Below are the code and all the weights of a small trained network. Each question names an input and a target symbol and asks about switching units off, where a switched-off unit gives its printed mean instead of its output.

import numpy as np


def w(rows, s, z=0):
    codes = np.array(rows[::2]) - 128.0
    scale = np.full(codes.shape[1], s)
    scale[-1] = z or s
    return codes * scale


def f(y):
    return y / 2 * (1 + np.tanh(0.7978845608 * (y + 0.044715 * y**3)))


def softmax(a):
    e = np.exp(a - a.max(-1, keepdims=True))
    return e / e.sum(-1, keepdims=True)


def log_softmax(a):
    a = a - a.max(-1, keepdims=True)
    return a - np.log(np.exp(a).sum(-1, keepdims=True))


def net(x, mask):
    ids = ['αβγδεζηθλξπστφω'.index(c) for c in x.split()]
    T = len(ids)
    res = E[ids] + P[:T]
    u = 0
    for l in range(2):
        r = res
        for j in range(3):
            rows = slice(4 * j, 4 * j + 4)
            q, k, v = (r @ M[l][rows].T for M in (Q, K, V))
            z = softmax(np.where(np.tri(T) > 0, q @ k.T / 4**0.5, -1e9)) @ v
            o = O[l][rows]
            res = res + np.where(mask[u + j], z, o[:, -1]) @ o[:, :-1]
        u += 3
        y = f(res @ A[l][:, :-1].T + A[l][:, -1])
        res = res + np.where(mask[u : u + 12], y, B[l][:, -1]) @ B[l][:, :-1]
        u += 12
    return log_softmax(res[-1] @ U[:, :-1].T + U[:, -1])


Q, K, V, O, A, B = {}, {}, {}, {}, {}, {}
E = w([
[22,162,162,133],'α',
[165,190,95,203],'β',
[97,190,68,149],'γ',
[111,149,119,214],'δ',
[43,134,157,186],'ε',
[92,105,211,185],'ζ',
[186,75,131,198],'η',
[92,207,59,95],'θ',
[152,211,65,147],'λ',
[248,92,66,67],'ξ',
[129,209,62,32],'π',
[29,173,92,106],'σ',
[69,164,85,172],'τ',
[193,168,173,199],'φ',
[157,199,178,146],'ω',
],0.011)
P = w([
[232,253,141,195],'0',
[197,212,131,173],'1',
[176,183,132,152],'2',
[151,166,125,137],'3',
[140,142,128,120],'4',
[126,128,121,106],'5',
[116,115,119,93],'6',
[106,102,112,81],'7',
[91,85,99,74],'8',
],0.0041)
Q[0] = w([
[146,132,90,130],'L0H1',
[73,99,28,151],'L0H1',
[97,95,134,110],'L0H1',
[76,138,167,181],'L0H1',
[116,194,73,56],'L0H2',
[87,174,169,160],'L0H2',
[2,117,41,195],'L0H2',
[80,180,239,46],'L0H2',
[119,193,64,163],'L0H3',
[123,151,95,159],'L0H3',
[159,113,120,131],'L0H3',
[146,109,137,140],'L0H3',
],0.025)
K[0] = w([
[125,106,80,158],'L0H1',
[46,140,76,179],'L0H1',
[106,185,158,103],'L0H1',
[94,121,194,142],'L0H1',
[114,224,62,71],'L0H2',
[59,134,154,170],'L0H2',
[21,83,20,185],'L0H2',
[60,180,253,44],'L0H2',
[106,161,61,162],'L0H3',
[107,140,100,153],'L0H3',
[164,110,128,135],'L0H3',
[150,112,157,136],'L0H3',
],0.024)
V[0] = w([
[125,155,229,160],'L0H1',
[124,151,197,151],'L0H1',
[127,143,191,149],'L0H1',
[116,91,63,105],'L0H1',
[65,63,60,89],'L0H2',
[204,237,186,242],'L0H2',
[134,121,153,90],'L0H2',
[130,131,162,78],'L0H2',
[113,159,117,149],'L0H3',
[129,127,124,143],'L0H3',
[175,1,157,72],'L0H3',
[137,86,152,85],'L0H3',
],0.0047)
O[0] = w([
[155,181,45,215,197],'L0H1',
[140,155,94,165,179],'L0H1',
[140,146,89,171,170],'L0H1',
[132,92,176,82,76],'L0H1',
[198,205,255,109,89],'L0H2',
[50,10,84,56,210],'L0H2',
[121,135,84,162,113],'L0H2',
[107,122,60,154,118],'L0H2',
[137,147,147,138,163],'L0H3',
[126,132,150,131,133],'L0H3',
[83,37,116,79,1],'L0H3',
[97,87,110,100,79],'L0H3',
],0.0051,0.0035)
A[0] = w([
[98,156,120,191,7],'L0N1',
[80,123,92,107,61],'L0N2',
[101,113,171,163,106],'L0N3',
[179,154,159,201,199],'L0N4',
[164,53,183,178,184],'L0N5',
[109,108,172,161,143],'L0N6',
[56,75,146,108,2],'L0N7',
[147,211,96,155,190],'L0N8',
[8,109,145,138,45],'L0N9',
[220,164,121,130,91],'L0N10',
[104,138,120,22,38],'L0N11',
[116,4,107,115,69],'L0N12',
],0.013,0.0035)
B[0] = w([
[160,70,150,130,167],'L0N1',
[123,149,142,105,119],'L0N2',
[111,82,106,128,153],'L0N3',
[161,130,138,251,210],'L0N4',
[129,149,30,160,164],'L0N5',
[114,91,102,152,157],'L0N6',
[166,144,102,87,114],'L0N7',
[136,190,148,186,254],'L0N8',
[13,109,85,41,163],'L0N9',
[182,124,57,174,136],'L0N10',
[40,130,62,61,126],'L0N11',
[46,138,121,49,122],'L0N12',
],0.023,0.0068)
Q[1] = w([
[61,174,190,62],'L1H1',
[81,3,159,144],'L1H1',
[52,147,237,190],'L1H1',
[83,109,187,175],'L1H1',
[76,143,46,168],'L1H2',
[122,159,141,123],'L1H2',
[95,135,137,158],'L1H2',
[158,29,163,135],'L1H2',
[143,164,153,83],'L1H3',
[190,199,198,88],'L1H3',
[135,179,123,132],'L1H3',
[135,121,143,136],'L1H3',
],0.029)
K[1] = w([
[55,197,169,127],'L1H1',
[57,41,121,177],'L1H1',
[109,112,252,133],'L1H1',
[117,93,192,139],'L1H1',
[165,63,137,70],'L1H2',
[128,146,133,124],'L1H2',
[134,116,152,106],'L1H2',
[97,112,117,186],'L1H2',
[81,154,141,139],'L1H3',
[70,205,197,140],'L1H3',
[130,110,156,128],'L1H3',
[141,134,136,120],'L1H3',
],0.035)
V[1] = w([
[87,118,117,78],'L1H1',
[254,150,140,250],'L1H1',
[81,119,132,86],'L1H1',
[106,124,119,101],'L1H1',
[186,138,146,125],'L1H2',
[205,23,87,128],'L1H2',
[194,121,122,125],'L1H2',
[25,88,127,136],'L1H2',
[97,150,102,89],'L1H3',
[116,110,140,184],'L1H3',
[150,127,135,121],'L1H3',
[166,109,154,157],'L1H3',
],0.0062)
O[1] = w([
[165,136,143,160,78],'L1H1',
[77,112,100,67,252],'L1H1',
[145,135,134,154,84],'L1H1',
[146,134,137,138,102],'L1H1',
[149,76,155,118,117],'L1H2',
[192,160,255,67,106],'L1H2',
[164,94,185,107,117],'L1H2',
[99,218,86,127,139],'L1H2',
[142,79,150,131,102],'L1H3',
[144,190,114,109,171],'L1H3',
[115,129,119,133,121],'L1H3',
[106,172,99,129,146],'L1H3',
],0.0078,0.027)
A[1] = w([
[112,125,185,129,66],'L1N1',
[168,101,159,87,139],'L1N2',
[150,70,139,128,158],'L1N3',
[212,158,124,255,83],'L1N4',
[166,146,125,201,158],'L1N5',
[95,129,106,93,154],'L1N6',
[92,124,112,126,12],'L1N7',
[132,111,100,125,239],'L1N8',
[152,110,146,86,3],'L1N9',
[141,153,117,140,91],'L1N10',
[166,141,133,86,147],'L1N11',
[134,154,168,104,81],'L1N12',
],0.019,0.0062)
B[1] = w([
[40,39,101,112,130],'L1N1',
[82,191,105,156,131],'L1N2',
[232,59,106,118,134],'L1N3',
[136,116,63,51,207],'L1N4',
[113,163,77,153,204],'L1N5',
[135,105,181,159,252],'L1N6',
[187,116,153,82,230],'L1N7',
[103,177,175,147,201],'L1N8',
[60,117,103,124,129],'L1N9',
[123,73,140,144,172],'L1N10',
[189,159,122,167,130],'L1N11',
[126,168,209,4,129],'L1N12',
],0.021,0.017)
U = w([
[209,72,127,124,156],'α',
[155,180,138,67,64],'β',
[148,152,130,92,74],'γ',
[160,121,113,87,77],'δ',
[168,124,109,79,71],'ε',
[136,149,130,76,63],'ζ',
[69,175,225,252,239],'η',
[224,188,118,182,63],'θ',
[19,206,50,153,211],'λ',
[37,89,124,116,2],'ξ',
[99,54,105,156,46],'π',
[187,175,137,80,87],'σ',
[113,134,127,82,55],'τ',
[97,149,137,55,31],'φ',
[122,93,114,127,76],'ω',
],0.0047,0.0057)

Each question gives the input, a string of symbols that net reads in full, and the target symbol t.
The units are the heads (4 rows each of Q, K, V and O) and the neurons (one row each of A and B). Each row of codes is followed by its name. A weight is (code - 128) times the scale printed after its matrix; where a second scale follows, it is the last column's (O, A, B and U).
mask holds one flag per unit, layer by layer, with each layer's heads first. A switched-off unit (its flag False) gives its mean, the last column of its rows in O or B, instead of its output. The means were averaged over made-up inputs and are rounded, as every weight is.
A unit's drop is (log p(t) with every unit on - log p(t) with that unit switched off) / (log p(t) with every unit on - log p(t) with every unit switched off).
The circuit of an input: a set's keep is (log p(t) with only the set's units on - log p(t) with every unit switched off) / (log p(t) with every unit on - log p(t) with every unit switched off). Starting from the 12 units with the biggest drops (on a tie, the unit counted first), units are removed one at a time, each time the one whose removal leaves the highest keep (on an exact tie, the one counted first), for as long as the keep stays at least 0.8.
circuit, biggest first: the units of the circuit, biggest drop first
unit that matters most: the unit with the biggest drop
k most important neurons: the k neurons with the biggest drops, biggest first
k most important neurons of layer l: the k neurons of layer l with the biggest drops, biggest first
which heads matter: for each layer, one digit per head in row order, 1 if its drop is at least 0.15 and else 0, layers parted by /
input ζ θ π ζ σ γ η, target λ: which heads matter => 000 / 100
input σ ξ δ τ β π, target σ: circuit, biggest first => (L1H2; L1N12; L0N8; L0N10)
input ζ ξ π ε α, target ξ: which heads matter => 100 / 011
input ζ ζ λ δ σ ξ ζ φ, target ε: 3 most important neurons => (L0N5; L0N10; L0N8)
input τ ζ φ ε δ α ζ ζ φ, target η: unit that matters most => L1H1
input η ζ ζ α ζ ε ω ε, target η: which heads matter => 100 / 000
input α γ α α λ θ ζ θ, target η: circuit, biggest first => (L1N4; L1N6)
input φ β π φ β ζ η, target λ: 3 most important neurons => (L0N8; L0N5; L1N7)
input ζ ε σ ξ ζ ζ ε ε θ, target β: which heads matter => 010 / 010
input ε γ ζ σ α α β β, target η: circuit, biggest first => (L1H1; L0N4; L0H1; L1N4)
input η σ ζ δ δ, target η: which heads matter => 100 / 100
input π α ξ ζ ξ, target η: circuit, biggest first => (L1N4; L1N8)
input σ ζ β τ ζ ε ζ β, target η: 2 most important neurons => (L0N1; L1N4)
input γ ε ζ ε α ζ ξ α, target ξ: which heads matter => 110 / 011
input α α α π δ α, target η: 2 most important neurons => (L1N6; L1N4)
input σ τ ζ ζ π ζ ζ α ζ, target η: circuit, biggest first => (L1N4)
input ξ α ε ε, target π: which heads matter => 100 / 011
input ζ γ σ ε τ τ, target η: 3 most important neurons => (L1N4; L0N9; L0N1)
input ξ α α π ζ θ, target β: 2 most important neurons => (L0N8; L1N12)
input α τ σ β φ ζ α ξ ω, target η: 3 most important neurons => (L0N1; L1N4; L0N9)
input α α σ β γ π ζ α γ, target η: circuit, biggest first => (L1N4)
input φ ε τ γ φ η ε γ, target η: 2 most important neurons => (L1N4; L1N6)
input ζ ξ γ ζ ζ λ δ ω, target η: 2 most important neurons => (L1N4; L1N6)
input σ ζ ζ ξ π α π α ε, target π: 3 most important neurons of layer 0 => (L0N10; L0N5; L0N8)
input ζ ζ ζ α ε σ α τ α, target η: which heads matter => 010 / 000
input α ξ ζ, target α: which heads matter => 110 / 011
input ζ ζ ξ φ, target ε: unit that matters most => L0H1
input α α φ ω ζ, target λ: 2 most important neurons of layer 0 => (L0N8; L0N5)
input ζ ζ ζ ζ, target η: 4 most important neurons => (L1N4; L1N6; L0N4; L1N8)
